Below are the code and all the weights of a small trained network. Each question names an input and a target symbol and asks about switching units off, where a switched-off unit gives its printed mean instead of its output.

import numpy as np


def w(rows, s, z=0):
    codes = np.array(rows[::2]) - 128.0
    scale = np.full(codes.shape[1], s)
    scale[-1] = z or s
    return codes * scale


def norm(h):
    return h / np.sqrt((h * h).mean(-1, keepdims=True) + 1e-5)


def f(y):
    return np.maximum(y, 0)


def softmax(a):
    e = np.exp(a - a.max(-1, keepdims=True))
    return e / e.sum(-1, keepdims=True)


def log_softmax(a):
    a = a - a.max(-1, keepdims=True)
    return a - np.log(np.exp(a).sum(-1, keepdims=True))


def net(x, mask):
    ids = ['ΛΦΩαβθμστψ'.index(c) for c in x.split()]
    T = len(ids)
    res = E[ids] + P[:T]
    u = 0
    for l in range(2):
        q, k, v = (norm(res) @ M[l].T for M in (Q, K, V))
        z = softmax(np.where(np.tri(T) > 0, q @ k.T / 4**0.5, -1e9)) @ v
        res = res + np.where(mask[u], z, O[l][:, -1]) @ O[l][:, :-1]
        u += 1
        y = f(norm(res) @ A[l][:, :-1].T + A[l][:, -1])
        res = res + np.where(mask[u : u + 12], y, B[l][:, -1]) @ B[l][:, :-1]
        u += 12
    return log_softmax(norm(res)[-1] @ U[:, :-1].T + U[:, -1])


Q, K, V, O, A, B = {}, {}, {}, {}, {}, {}
E = w([
[164,192,185],'Λ',
[60,158,91],'Φ',
[81,116,101],'Ω',
[199,100,143],'α',
[91,154,26],'β',
[89,203,254],'θ',
[85,119,34],'μ',
[80,96,36],'σ',
[69,159,78],'τ',
[203,186,91],'ψ',
],0.015)
P = w([
[195,116,162],'0',
[47,154,123],'1',
[37,128,143],'2',
[186,131,125],'3',
[95,176,132],'4',
[85,73,180],'5',
[195,135,112],'6',
[4,182,203],'7',
],0.015)
Q[0] = w([
[176,192,84],'0.h1',
[88,255,119],'0.h1',
[137,170,122],'0.h1',
[86,193,194],'0.h1',
],0.0088)
K[0] = w([
[183,131,99],'0.h1',
[152,139,12],'0.h1',
[148,140,111],'0.h1',
[83,112,40],'0.h1',
],0.012)
V[0] = w([
[35,69,55],'0.h1',
[248,49,135],'0.h1',
[1,239,74],'0.h1',
[98,194,251],'0.h1',
],0.0052)
O[0] = w([
[89,124,78,171],'0.h1',
[149,245,165,54],'0.h1',
[104,39,101,253],'0.h1',
[121,254,124,83],'0.h1',
],0.0063,0.0037)
A[0] = w([
[145,118,187,176],'0.n1',
[73,96,166,115],'0.n2',
[51,158,138,188],'0.n3',
[63,149,107,157],'0.n4',
[11,167,138,132],'0.n5',
[166,133,128,109],'0.n6',
[126,97,189,177],'0.n7',
[161,115,72,146],'0.n8',
[214,122,151,92],'0.n9',
[171,179,90,128],'0.n10',
[150,111,96,2],'0.n11',
[222,109,180,138],'0.n12',
],0.012,0.0099)
B[0] = w([
[97,103,52,167],'0.n1',
[24,144,12,183],'0.n2',
[85,31,34,253],'0.n3',
[102,161,162,234],'0.n4',
[21,112,226,251],'0.n5',
[61,134,111,138],'0.n6',
[75,84,7,180],'0.n7',
[120,163,194,181],'0.n8',
[29,115,111,154],'0.n9',
[76,28,89,157],'0.n10',
[253,66,99,128],'0.n11',
[36,118,125,171],'0.n12',
],0.0054,0.0083)
Q[1] = w([
[122,124,9],'1.h1',
[18,117,206],'1.h1',
[164,114,63],'1.h1',
[41,127,137],'1.h1',
],0.013)
K[1] = w([
[254,85,200],'1.h1',
[117,161,23],'1.h1',
[174,101,213],'1.h1',
[150,131,26],'1.h1',
],0.0093)
V[1] = w([
[32,189,175],'1.h1',
[12,170,204],'1.h1',
[237,239,24],'1.h1',
[152,125,31],'1.h1',
],0.011)
O[1] = w([
[81,121,204,133],'1.h1',
[67,128,248,141],'1.h1',
[95,187,62,1],'1.h1',
[160,137,93,227],'1.h1',
],0.015,0.0053)
A[1] = w([
[97,111,91,150],'1.n1',
[143,76,176,110],'1.n2',
[151,121,140,47],'1.n3',
[215,101,167,122],'1.n4',
[122,130,105,2],'1.n5',
[115,199,126,95],'1.n6',
[179,128,59,135],'1.n7',
[51,149,227,77],'1.n8',
[125,13,140,160],'1.n9',
[142,142,217,47],'1.n10',
[228,128,128,142],'1.n11',
[252,113,156,87],'1.n12',
],0.013,0.01)
B[1] = w([
[111,174,98,193],'1.n1',
[125,203,140,160],'1.n2',
[80,55,162,128],'1.n3',
[169,50,124,149],'1.n4',
[19,42,30,128],'1.n5',
[66,166,174,132],'1.n6',
[143,189,139,166],'1.n7',
[200,181,169,190],'1.n8',
[50,133,108,251],'1.n9',
[176,156,228,132],'1.n10',
[144,75,250,153],'1.n11',
[158,36,191,147],'1.n12',
],0.011)
U = w([
[109,232,181,76],'Λ',
[114,143,171,68],'Φ',
[120,130,182,78],'Ω',
[150,21,162,254],'α',
[225,123,64,140],'β',
[143,132,188,120],'θ',
[136,195,59,137],'μ',
[173,97,75,139],'σ',
[35,9,110,110],'τ',
[134,155,80,200],'ψ',
],0.013,0.007)

Each question gives the input, a string of symbols that net reads in full, and the target symbol t.
The units are the heads (4 rows each of Q, K, V and O) and the neurons (one row each of A and B). Each row of codes is followed by its name. A weight is (code - 128) times the scale printed after its matrix; where a second scale follows, it is the last column's (O, A, B and U).
mask holds one flag per unit, layer by layer, with each layer's heads first. A switched-off unit (its flag False) gives its mean, the last column of its rows in O or B, instead of its output. The means were averaged over made-up inputs and are rounded, as every weight is.
A unit's drop is (log p(t) with every unit on - log p(t) with that unit switched off) / (log p(t) with every unit on - log p(t) with every unit switched off).
The circuit of an input: a set's keep is (log p(t) with only the set's units on - log p(t) with every unit switched off) / (log p(t) with every unit on - log p(t) with every unit switched off). Starting from the 12 units with the biggest drops (on a tie, the unit counted first), units are removed one at a time, each time the one whose removal leaves the highest keep (on an exact tie, the one counted first), for as long as the keep stays at least 0.8.
units of the circuit, in order: the units of the circuit, biggest drop first
top k neurons: the k neurons with the biggest drops, biggest first
top k neurons in layer l: the k neurons of layer l with the biggest drops, biggest first
input τ Ω α τ θ, target τ: units of the circuit, in order -> (0.h1; 0.n3; 0.n7)
input ψ τ μ α Ω τ μ, target μ: top 4 neurons -> (0.n5; 0.n3; 0.n2; 0.n4)
input α Λ μ Ω, target Λ: units of the circuit, in order -> (0.h1)
input α Λ ψ μ Λ, target μ: units of the circuit, in order -> (0.n5; 1.h1)
input μ τ τ Λ, target β: units of the circuit, in order -> (0.n5; 1.h1)
input μ ψ Φ α θ τ τ, target β: units of the circuit, in order -> (1.h1; 0.n5)
input α τ μ μ β, target μ: top 2 neurons in layer 0 -> (0.n5; 0.n2)
input ψ σ Φ σ τ τ α, target μ: units of the circuit, in order -> (0.h1; 1.h1)
input μ τ μ τ τ Ω Ω, target β: top 4 neurons -> (0.n5; 0.n2; 0.n3; 0.n4)
input ψ τ μ Φ, target μ: top 2 neurons -> (0.n5; 0.n4)
input ψ μ τ μ, target μ: units of the circuit, in order -> (0.h1; 0.n5; 0.n3)
input Λ τ μ τ Λ, target τ: units of the circuit, in order -> (0.h1; 0.n3)
input τ Ω τ β α σ Φ, target α: top 3 neurons -> (0.n2; 0.n8; 0.n5)
input τ τ τ Ω, target α: top 3 neurons -> (0.n2; 0.n5; 0.n3)
input μ θ τ Φ τ Λ μ, target β: top 4 neurons in layer 0 -> (0.n2; 0.n5; 0.n3; 0.n7)
input α α ψ ψ, target Λ: top 2 neurons -> (0.n12; 0.n9)
input ψ ψ μ Ω μ ψ τ, target μ: units of the circuit, in order -> (0.h1; 1.h1)
input Ω Φ α α α τ μ ψ, target μ: top 2 neurons -> (0.n5; 0.n10)
input ψ Φ τ Φ α α σ, target μ: top 4 neurons in layer 0 -> (0.n5; 0.n2; 0.n3; 0.n4)
input α τ θ Ω, target Λ: top 3 neurons in layer 0 -> (0.n3; 0.n12; 0.n9)
input τ α α β, target α: top 2 neurons in layer 0 -> (0.n8; 0.n2)
input μ ψ σ τ α τ α, target β: top 2 neurons in layer 0 -> (0.n5; 0.n4)
input Ω Φ τ μ Φ, target μ: top 2 neurons in layer 0 -> (0.n5; 0.n12)
input α α τ α ψ θ μ, target Λ: top 3 neurons in layer 0 -> (0.n12; 0.n9; 0.n6)
